Below is a small trained network, with its code and all its weights. Each question gives an input and a class and asks what happens when units are switched off, that is, made to give their printed mean instead of their output.

import numpy as np


def w(rows, s, z=0):
    codes = np.array(rows[::2]) - 128.0
    scale = np.full(codes.shape[1], s)
    scale[-1] = z or s
    return codes * scale


def norm(h):
    return h / np.sqrt((h * h).mean(-1, keepdims=True) + 1e-5)


def f(y):
    return np.maximum(y, 0)


def log_softmax(a):
    a = a - a.max(-1, keepdims=True)
    return a - np.log(np.exp(a).sum(-1, keepdims=True))


def net(x, mask):
    res = np.array(x, float).reshape(1, 2) / 4 @ E
    u = 0
    for l in range(3):
        y = f(norm(res) @ A[l][:, :-1].T + A[l][:, -1])
        res = res + np.where(mask[u : u + 6], y, B[l][:, -1]) @ B[l][:, :-1]
        u += 6
    return log_softmax(norm(res)[-1] @ U[:, :-1].T + U[:, -1])


A, B = {}, {}
E = w([
[237,237,145,129,246,216,190],'x0',
[217,145,160,2,91,77,187],'x1',
],0.0037)
A[0] = w([
[122,121,79,210,159,200,128,18],'0.n1',
[110,155,192,182,200,161,163,107],'0.n2',
[221,143,120,39,91,96,55,232],'0.n3',
[15,3,42,227,170,99,120,146],'0.n4',
[198,229,187,49,98,207,170,3],'0.n5',
[89,96,111,97,72,81,3,218],'0.n6',
],0.0027,0.0014)
B[0] = w([
[93,111,224,65,132,107,27,174],'0.n1',
[177,9,60,134,94,132,142,186],'0.n2',
[129,70,122,109,253,163,68,223],'0.n3',
[136,133,138,59,204,103,151,254],'0.n4',
[50,49,117,199,122,100,107,213],'0.n5',
[213,136,119,179,128,236,153,240],'0.n6',
],0.004,0.0032)
A[1] = w([
[157,48,137,84,150,130,108,151],'1.n1',
[103,90,165,138,28,24,156,49],'1.n2',
[114,164,110,112,102,143,108,94],'1.n3',
[56,87,154,137,104,165,105,69],'1.n4',
[148,153,179,12,74,29,177,1],'1.n5',
[102,99,77,114,3,49,45,119],'1.n6',
],0.0056,0.0011)
B[1] = w([
[71,163,89,133,98,160,155,253],'1.n1',
[172,180,142,200,100,141,161,192],'1.n2',
[123,135,119,135,161,147,148,128],'1.n3',
[180,130,117,118,138,108,153,193],'1.n4',
[55,71,127,146,254,105,64,210],'1.n5',
[208,141,120,143,120,148,168,232],'1.n6',
],0.0072,0.0047)
A[2] = w([
[239,191,165,159,130,162,142,97],'2.n1',
[118,140,92,162,87,178,170,230],'2.n2',
[125,254,119,101,116,181,114,250],'2.n3',
[116,103,135,178,155,84,40,178],'2.n4',
[149,131,145,123,106,150,92,61],'2.n5',
[122,113,137,164,155,120,65,119],'2.n6',
],0.0072,0.0019)
B[2] = w([
[193,79,81,151,1,60,194,251],'2.n1',
[127,182,181,100,105,102,107,253],'2.n2',
[54,121,135,154,65,49,88,204],'2.n3',
[118,168,145,47,204,121,165,200],'2.n4',
[148,121,207,60,117,133,135,128],'2.n5',
[151,83,121,55,139,143,135,186],'2.n6',
],0.0056,0.005)
U = w([
[201,121,91,173,65,93,192,141],'0',
[113,89,107,102,248,141,122,148],'1',
[25,206,163,123,62,97,56,133],'2',
[152,91,195,85,67,219,43,17],'3',
[147,71,216,85,57,245,48,12],'4',
[161,85,217,82,66,216,32,5],'5',
[152,83,214,85,64,229,46,8],'6',
],0.017,0.02)

Each question gives the input, the list of numbers given to net, and the class t.
The units are the neurons (one row each of A and B). Each row of codes is followed by its name. A weight is (code - 128) times the scale printed after its matrix; where a second scale follows, it is the last column's (A, B and U).
mask holds one flag per neuron, layer by layer. A switched-off neuron (its flag False) gives its mean, the last column of its row in B, instead of its output. The means were averaged over made-up inputs and are rounded, as every weight is.
A unit's drop is (log p(t) with every unit on - log p(t) with that unit switched off) / (log p(t) with every unit on - log p(t) with every unit switched off).
The circuit of an input: a set's keep is (log p(t) with only the set's units on - log p(t) with every unit switched off) / (log p(t) with every unit on - log p(t) with every unit switched off). Starting from the 12 units with the biggest drops (on a tie, the unit counted first), units are removed one at a time, each time the one whose removal leaves the highest keep (on an exact tie, the one counted first), for as long as the keep stays at least 0.8.
circuit, biggest first: the units of the circuit, biggest drop first
unit that matters most: the unit with the biggest drop
k most important neurons: the k neurons with the biggest drops, biggest first
top k neurons in layer l: the k neurons of layer l with the biggest drops, biggest first
drop of u: that unit's drop, to one decimal
input [-2,-3], class 2: circuit, biggest first -> [1.n5, 2.n1]
input [-5,6], class 1: circuit, biggest first -> [1.n5]
input [-1,-3], class 2: circuit, biggest first -> [1.n5, 1.n6, 2.n1]
input [-3,-2], class 2: circuit, biggest first -> [1.n5, 2.n1]
input [-7,-8], class 1: 4 most important neurons -> [2.n1, 0.n4, 1.n1, 2.n4]
input [3,-2], class 2: top 4 neurons in layer 1 -> [1.n5, 1.n6, 1.n4, 1.n2]
input [-3,1], class 2: 3 most important neurons -> [0.n6, 1.n1, 0.n5]
input [-6,-6], class 0: 4 most important neurons -> [0.n3, 1.n5, 1.n6, 1.n4]
input [5,7], class 1: 2 most important neurons -> [1.n5, 0.n6]
input [8,-8], class 0: 2 most important neurons -> [1.n5, 2.n1]
input [7,-5], class 0: 2 most important neurons -> [1.n5, 1.n1]
input [-4,-4], class 0: 4 most important neurons -> [0.n3, 1.n5, 1.n4, 1.n1]
input [1,0], class 2: 4 most important neurons -> [1.n5, 2.n1, 2.n2, 1.n6]
input [8,-6], class 0: circuit, biggest first -> [2.n1]
input [0,-3], class 2: top 2 neurons in layer 1 -> [1.n5, 1.n1]
input [5,-3], class 0: 2 most important neurons -> [1.n5, 1.n1]
input [-3,0], class 2: top 2 neurons in layer 0 -> [0.n6, 0.n4]
input [8,-3], class 0: drop of 1.n5 -> 0.9
input [2,1], class 2: drop of 1.n5 -> 0.7
input [-5,7], class 1: drop of 1.n5 -> 2.0
input [8,-4], class 0: drop of 1.n5 -> 2.0
input [3,5], class 1: unit that matters most -> 0.n6
input [-1,3], class 2: top 2 neurons in layer 0 -> [0.n3, 0.n4]
